Rows, each with roughly how far along a hidden order it lies (0 to 10):
[ -1 -16  31  18 -40 -34  24  25 -81  16  18 -44   6  39 -22  -4 -39  41
 -11  28 -19  38 -71 -19]
10
[  5   8 -41 -25  -2   8  14 -20  21 -20 -25   7  -6 -18  -8   0 -15 -36
 -10  10  -4   6  33   3]
1
[ 16   8 -63 -24 -19  14  -1 -24  10 -11  -8  13 -13 -23 -12  -1  -4 -17
  -5  17 -12   9   2   9]
0
[  1  -6 -82   6   0  14  22  28  12  12 -20  14 -14   6 -30 -20  13 -51
  -7   5 -19  69   0  -8]
2
[  9  11 -58 -29  -7  10   9 -22  15 -15 -19  13  -8 -23  -6   2 -11 -31
  -7   7  -6   3  19   9]
1
[   5   -2 -123   -6  -10   23   28   26   34    2  -30   26  -21   -8
  -35  -26    6  -83   -7   10  -15   70    0   -4]
8
[  9  -3 -26   6 -44 -15  25  14 -39   7  10 -24  -4  25 -17  -7 -28  33
  -9  31 -19  61 -64   1]
4
[ 18  -7 -55   8 -70 -22  47  18 -84  17  11 -27 -12  27 -48 -12 -45  35
 -17  54 -43  90 -96   6]
10
[-13  -4 -12   6  36   6  -1  17  35   2 -17  10  -1   1   5 -10  13 -36
   2  -9   0   3  27 -15]
1

[ -24  -22    8  -53   16   -4   39  -38   17  -47 -104   38   43  -91
    8  -39  -57   26    6   36    9  -46   21   -5  -21   -4   35]
10
[-42   2  12   2  16  -6  29 -18  14 -20  30   5  -8  -3  24  -5   4  16
  19   2  30 -29  11 -15  11  -6  16]
5
[-21  10 -42 -38  35  34 -13 -14 100 -13 -90  -9  -6 -39 -25 -15   4  -5
 -15  12   8 -27  25 -11  37 -45 -21]
0
[  7 -32 -13  40  24   2  47 -14  -4  21 -44  -4 -62 -58  45 -47 -17  22
  -1  60 -42   1   3   4 -15 -24 -27]
3
[-25 -43 -14  -1  40   0   2  -6   7  11  -6  -8 -54 -47  21 -66 -28  24
 -24  47   5   9  12  13  -5  28 -29]
0
[ -6  -5   4  -7  18  -4  10 -14  29  32  21   0   2 -23  14 -18   1  15
  -1  14  21 -74  18  13  48 -27  -6]
6
[ -56  -40  -16  -15   56  -45    8  -50   27   -5 -102   30  -29  -28
  -29  -73  -20   12  -21   22  -16 -113   43   -6    5    4  -33]
1
[-32 -59 -19 -34  35  11 -40  31  10 -37  30   5 -16   9 -64 -18  -5   4
   2  -9 -17 -19  -9  -9  -6  -7  13]
9

Next part:
[ -9  13 -48   5 -15 -17  15  -1   8  12  -9 -17 -14 -29 -18 -28 -22   3
  24  20 121  56   4 -45  34  23]
1
[ -6  -2 -29   5  -4 -14   9   0   7  10  -6  -7 -10 -18 -19 -25  -9   7
  20   7  78 -14  -7  -5  23  14]
1
[ 76  -3 -31 -19 -13  -2 -22   1  19  -3   1  -3   2 -14   8  28  -4  -1
  34  -8  64  -1   9   4  55  30]
7
[  0  -5  -3   4   2  -1  -3   0   5   5   1  -2   2  -9  -7   1  -2   5
   8   1   7 -15 -15   9  16   5]
6
[ 49  -2  22 -17 -28 -51  -8   0  17  30  -3  -5 -18 -13  43  -7   9   8
   0  12 -91 -44 -20  16 -14  26]
7
[ 11   0 -21  14  -9 -17   3   0   8  16  -4  -3  -3  -9 -16 -25 -17   4
   5  -1  46 -33 -22 -48  30  33]
0
[ -16   -6   -1    1   14   11    0    1   15   28   -8   -7  -16   -5
   50   -1    1   -9   30  -38 -100  -16  -44  -36    5   -9]
9
[ 10  -1  -1  -8 -11   2 -25   1   8  -8  13  -5  20   2  21  -4   0  -9
   5  10 -27  57  16  -3  28  33]
2
[  29   16   34   23   12    0   14    2   -8    5   -3    3   10   41
   60  -23    9  -17   -5  -30 -127   64  -53  -48  -33   -6]
10
[  12    1   -1  -15   -2   -6  -27    0    5   11    8   -1   17  -10
   -1   -5    2   -7    7    8 -105   75   13   -3   43   57]
1

[ 18   9  12 -19  39  31  31  -2   4  27   2  -3  -6  -3   3 -26  -3 -13
   8  10]
5
[ 34   5   3  -7  14  16   4  14  13  48  -1  12  45  -4   3   1  -4 -18
  -9  14]
5
[ 66  -5 -17  18 -12  -5 -42   0  -1  32  -1   3  59   6  -4   1  -8  11
  -5   6]
8
[  3   7   7   9  34  44 -16  18   9  22   1  25  30  -1   9 -12   6 -73
  23  19]
1
[ 11  -6  -3  -3  25  15 -41  15  12  55   2  24  41  -3  10  -5   1 -69
  -3  21]
2
[ 40   2  -7 -26   2  12  -4 -20 -18 -25   1 -27   3  11  -7 -20 -10  51
  -3  -4]
10
[ 74   7 -11  -7 -15   3 -11 -14 -17 -20  -2 -18  32  12  -6 -12  -6  57
   3  -6]
10
[ 70   2 -14  22  10   4 -60  12  10  52   1  25  63  -2   8   4  -6 -15
  -1  18]
6
[ 18  -1   2 -45  16  24  48 -13 -12  14   1 -39 -11   8  -8 -24  -7  37
 -11  -1]
8
[ 34   0  -4 -17  -8   8  26 -11 -10   8  -2 -22  29   9  -9 -11  -6  45
  -9  -1]
8
[ 44  -8 -11 -66  43  28 -36  -1  -2  94   6 -18 -11   4   3 -29 -12   0
 -25  25]
6
[ 57  -5 -14 -12 -10   3  -5 -14  -8  19  -1 -18  31   9  -8  -6  -9  45
 -12   0]
9
[-14   9  17   0  13  14  63  12  16  33  -2   3  51  -8   1   8   0 -23
 -11   6]
4
[-33 -11   2 -31  50  28 -26  12  13  74   4   4  -3  -4   8 -12   3 -80
  -7  23]
0
[ 20   0   0 -10  21  19 -33  18  14  52   1  22  46  -3   8  -1   0 -54
  -5  18]
3
[ 11   1   7   2  16  12  25   5  15  45   0   3  25  -8   1   7  -4 -28
 -10   6]
5
